Below is a small trained network, with its code and all its weights. Each question gives an input and a class and asks what happens when units are switched off, that is, made to give their printed mean instead of their output.

import numpy as np


def w(rows, s, z=0):
    codes = np.array(rows[::2]) - 128.0
    scale = np.full(codes.shape[1], s)
    scale[-1] = z or s
    return codes * scale


def f(y):
    return y / 2 * (1 + np.tanh(0.7978845608 * (y + 0.044715 * y**3)))


def log_softmax(a):
    a = a - a.max(-1, keepdims=True)
    return a - np.log(np.exp(a).sum(-1, keepdims=True))


def net(x, mask):
    res = np.array(x, float).reshape(1, 4) / 4 @ E
    y = f(res @ A[0][:, :-1].T + A[0][:, -1])
    res = res + np.where(mask, y, B[0][:, -1]) @ B[0][:, :-1]
    return log_softmax(res[-1] @ U[:, :-1].T + U[:, -1])


A, B = {}, {}
E = w([
[152,67,208,108,76,169,231,111],'x0',
[136,200,137,106,30,201,66,180],'x1',
[140,228,179,53,110,43,147,100],'x2',
[255,139,45,105,124,132,151,121],'x3',
],0.0082)
A[0] = w([
[139,107,175,111,111,160,177,113,72],'N1',
[28,136,182,126,130,109,117,137,64],'N2',
[121,173,165,73,109,65,138,120,52],'N3',
[133,81,98,166,128,177,118,138,10],'N4',
[140,97,195,121,104,156,165,121,85],'N5',
[102,169,108,167,177,90,50,160,72],'N6',
[248,150,47,116,139,127,135,133,95],'N7',
[155,164,133,99,93,191,105,171,100],'N8',
[142,85,92,162,124,191,126,150,77],'N9',
[104,159,138,128,73,169,99,153,61],'N10',
[117,98,118,153,189,72,177,81,23],'N11',
[132,154,133,127,87,161,104,149,2],'N12',
[181,186,143,57,108,70,147,95,69],'N13',
],0.012,0.0036)
B[0] = w([
[103,190,55,70,108,157,88,66,188],'N1',
[143,125,246,159,121,188,139,179,217],'N2',
[153,160,45,189,238,172,104,152,207],'N3',
[157,209,86,204,214,165,84,182,175],'N4',
[86,184,36,46,132,204,138,29,197],'N5',
[77,162,72,37,59,227,188,11,224],'N6',
[60,79,254,80,57,204,170,119,254],'N7',
[224,58,139,113,135,28,79,87,215],'N8',
[158,224,133,190,210,169,73,188,196],'N9',
[181,52,157,140,173,48,75,57,198],'N10',
[220,50,141,117,177,53,2,53,217],'N11',
[193,49,109,145,191,64,33,45,164],'N12',
[158,180,127,216,220,198,98,191,239],'N13',
],0.0076,0.0081)
U = w([
[140,184,100,218,187,163,112,184,102],'0',
[166,67,137,124,153,55,99,78,122],'1',
[87,164,48,50,106,183,140,68,83],'2',
[101,108,252,140,112,174,138,155,193],'3',
[102,127,138,124,93,107,153,189,254],'4',
[96,123,104,160,84,59,156,195,74],'5',
[101,130,75,153,96,63,165,185,76],'6',
],0.012,0.011)

Each question gives the input, the list of numbers given to net, and the class t.
The units are the neurons (one row each of A and B). Each row of codes is followed by its name. A weight is (code - 128) times the scale printed after its matrix; where a second scale follows, it is the last column's (A, B and U).
mask holds one flag per neuron, in row order. A switched-off neuron (its flag False) gives its mean, the last column of its row in B, instead of its output. The means were averaged over made-up inputs and are rounded, as every weight is.
A unit's drop is (log p(t) with every unit on - log p(t) with that unit switched off) / (log p(t) with every unit on - log p(t) with every unit switched off).
The circuit of an input: a set's keep is (log p(t) with only the set's units on - log p(t) with every unit switched off) / (log p(t) with every unit on - log p(t) with every unit switched off). Starting from the 12 units with the biggest drops (on a tie, the unit counted first), units are removed one at a time, each time the one whose removal leaves the highest keep (on an exact tie, the one counted first), for as long as the keep stays at least 0.8.
units of the circuit, in order: the units of the circuit, biggest drop first
unit that matters most: the unit with the biggest drop
k most important neurons: the k neurons with the biggest drops, biggest first
drop of u: that unit's drop, to one decimal
input [4,-3,-7,5], class 0: units of the circuit, in order	[N9]
input [8,-5,6,-8], class 2: 2 most important neurons	[N5, N1]
input [-5,8,7,7], class 1: 3 most important neurons	[N8, N12, N10]
input [8,7,-2,-6], class 2: 2 most important neurons	[N5, N1]
input [3,-8,-8,1], class 0: 2 most important neurons	[N4, N9]
input [-5,8,-2,-7], class 1: 3 most important neurons	[N10, N12, N8]
input [8,1,7,-1], class 2: 2 most important neurons	[N5, N1]
input [6,4,6,5], class 0: 2 most important neurons	[N13, N6]
input [-2,-3,1,2], class 4: 2 most important neurons	[N8, N10]
input [-8,5,-7,2], class 2: 2 most important neurons	[N6, N13]
input [3,-3,-2,5], class 3: 2 most important neurons	[N7, N6]
input [5,-5,1,-4], class 1: 3 most important neurons	[N11, N6, N7]
input [-5,-2,-4,-7], class 3: 2 most important neurons	[N2, N5]
input [-6,-3,1,4], class 2: unit that matters most	N6
input [-5,2,-1,-6], class 3: 2 most important neurons	[N2, N5]
input [2,1,2,-3], class 4: units of the circuit, in order	[N7, N6, N13, N11]
input [3,0,4,-2], class 0: units of the circuit, in order	[N7, N3]
input [5,5,4,7], class 3: drop of N13	0.5
input [3,5,-7,1], class 0: drop of N8	0.0
input [-2,-3,6,8], class 3: drop of N9	0.1
input [7,8,3,3], class 1: units of the circuit, in order	[N8]
